Here is a tiny trained network, its code and every weight. The questions are about switching its units off for an input and a class, where a switched-off unit gives its printed mean instead of its output.

import numpy as np


def w(rows, s, z=0):
    codes = np.array(rows[::2]) - 128.0
    scale = np.full(codes.shape[1], s)
    scale[-1] = z or s
    return codes * scale


def f(y):
    return np.maximum(y, 0)


def log_softmax(a):
    a = a - a.max(-1, keepdims=True)
    return a - np.log(np.exp(a).sum(-1, keepdims=True))


def net(x, mask):
    res = np.array(x, float).reshape(1, 8) / 4 @ E
    y = f(res @ A[0][:, :-1].T + A[0][:, -1])
    res = res + np.where(mask, y, B[0][:, -1]) @ B[0][:, :-1]
    return log_softmax(res[-1] @ U[:, :-1].T + U[:, -1])


A, B = {}, {}
E = w([
[96,245,122,117,163,156],'x0',
[87,139,109,96,142,58],'x1',
[120,170,111,187,53,183],'x2',
[133,177,92,59,158,173],'x3',
[77,132,206,105,161,173],'x4',
[148,164,69,83,26,158],'x5',
[131,109,204,70,71,81],'x6',
[207,150,172,137,139,114],'x7',
],0.011)
A[0] = w([
[161,138,77,146,67,147,87],'neuron 0',
[154,113,110,109,137,135,60],'neuron 1',
[137,105,152,139,142,172,83],'neuron 2',
[133,85,123,121,148,102,88],'neuron 3',
[120,125,168,132,127,173,138],'neuron 4',
[153,143,78,132,79,166,150],'neuron 5',
[198,103,150,150,172,136,136],'neuron 6',
[189,105,152,144,170,129,142],'neuron 7',
[104,137,105,100,98,137,2],'neuron 8',
[156,135,50,84,121,133,138],'neuron 9',
[107,107,135,92,133,160,149],'neuron 10',
[138,159,138,135,136,116,33],'neuron 11',
[130,111,82,115,133,116,14],'neuron 12',
[139,164,94,115,123,124,57],'neuron 13',
[118,132,190,163,126,132,181],'neuron 14',
[128,134,114,114,140,8,138],'neuron 15',
[104,118,127,82,142,165,66],'neuron 16',
[149,128,154,125,131,113,28],'neuron 17',
[151,191,155,76,118,130,107],'neuron 18',
[112,155,131,47,164,155,94],'neuron 19',
[116,178,132,148,183,136,140],'neuron 20',
[114,196,114,143,200,130,153],'neuron 21',
[102,131,156,156,102,160,98],'neuron 22',
[145,177,156,72,126,145,112],'neuron 23',
[105,94,114,165,125,129,12],'neuron 24',
],0.017,0.0056)
B[0] = w([
[49,140,138,149,116,219,230],'neuron 0',
[149,119,114,125,135,105,147],'neuron 1',
[141,147,142,122,129,82,168],'neuron 2',
[133,167,125,129,113,100,186],'neuron 3',
[129,130,136,113,153,75,179],'neuron 4',
[159,124,118,166,98,208,238],'neuron 5',
[178,91,140,165,163,51,218],'neuron 6',
[180,86,126,148,154,66,213],'neuron 7',
[178,90,109,132,153,125,160],'neuron 8',
[238,81,33,103,160,111,229],'neuron 9',
[113,155,167,160,148,87,173],'neuron 10',
[127,120,108,125,107,143,141],'neuron 11',
[149,109,122,104,152,102,157],'neuron 12',
[162,94,96,132,118,155,172],'neuron 13',
[175,98,59,102,132,94,208],'neuron 14',
[146,222,162,118,44,69,250],'neuron 15',
[86,161,174,183,127,90,167],'neuron 16',
[150,153,99,144,106,140,148],'neuron 17',
[135,236,85,129,36,142,200],'neuron 18',
[79,187,182,157,88,101,216],'neuron 19',
[99,97,93,70,157,190,219],'neuron 20',
[69,102,107,78,154,252,250],'neuron 21',
[168,141,93,106,112,95,173],'neuron 22',
[141,218,132,159,46,118,196],'neuron 23',
[146,160,115,104,78,136,163],'neuron 24',
],0.011,0.012)
U = w([
[173,145,124,123,107,7,183],'0',
[145,63,78,95,185,158,127],'1',
[153,106,161,204,126,111,103],'2',
[124,159,101,118,82,177,124],'3',
[100,120,153,93,142,144,10],'4',
[50,160,174,99,151,113,104],'5',
],0.011,0.013)

Each question gives the input, the list of numbers given to net, and the class t.
The units are the neurons (one row each of A and B). Each row of codes is followed by its name. A weight is (code - 128) times the scale printed after its matrix; where a second scale follows, it is the last column's (A, B and U).
mask holds one flag per neuron, in row order. A switched-off neuron (its flag False) gives its mean, the last column of its row in B, instead of its output. The means were averaged over made-up inputs and are rounded, as every weight is.
A unit's drop is (log p(t) with every unit on - log p(t) with that unit switched off) / (log p(t) with every unit on - log p(t) with every unit switched off).
The circuit of an input: a set's keep is (log p(t) with only the set's units on - log p(t) with every unit switched off) / (log p(t) with every unit on - log p(t) with every unit switched off). Starting from the 12 units with the biggest drops (on a tie, the unit counted first), units are removed one at a time, each time the one whose removal leaves the highest keep (on an exact tie, the one counted first), for as long as the keep stays at least 0.8.
circuit, biggest first: the units of the circuit, biggest drop first
k most important neurons: the k neurons with the biggest drops, biggest first
drop when u is switched off: that unit's drop, to one decimal
input [7,-2,-7,3,8,7,7,-8], class 5: 3 most important neurons : neuron 19; neuron 16; neuron 10
input [-6,-2,-2,4,5,-6,3,-8], class 0: circuit, biggest first : neuron 21
input [-6,-3,5,2,-1,-4,3,-3], class 0: 2 most important neurons : neuron 21; neuron 20
input [7,0,-8,-2,6,3,7,-4], class 5: 4 most important neurons : neuron 9; neuron 19; neuron 6; neuron 7
input [5,6,-7,3,8,-1,7,5], class 5: 3 most important neurons : neuron 19; neuron 21; neuron 9
input [4,4,2,1,8,2,6,-5], class 5: 3 most important neurons : neuron 9; neuron 19; neuron 6
input [8,-7,8,0,-2,-7,6,6], class 0: 3 most important neurons : neuron 0; neuron 14; neuron 4
input [-3,-2,4,1,-7,-3,1,-7], class 1: 2 most important neurons : neuron 15; neuron 18
input [4,-6,-2,3,8,-6,-8,1], class 1: 2 most important neurons : neuron 20; neuron 21
input [4,-4,-7,-4,-3,6,-4,1], class 1: drop when neuron 9 is switched off : 0.1
input [6,4,4,-6,8,-6,1,-3], class 1: drop when neuron 14 is switched off : 0.2
input [-6,-8,1,3,4,0,0,-8], class 0: drop when neuron 0 is switched off : 0.2
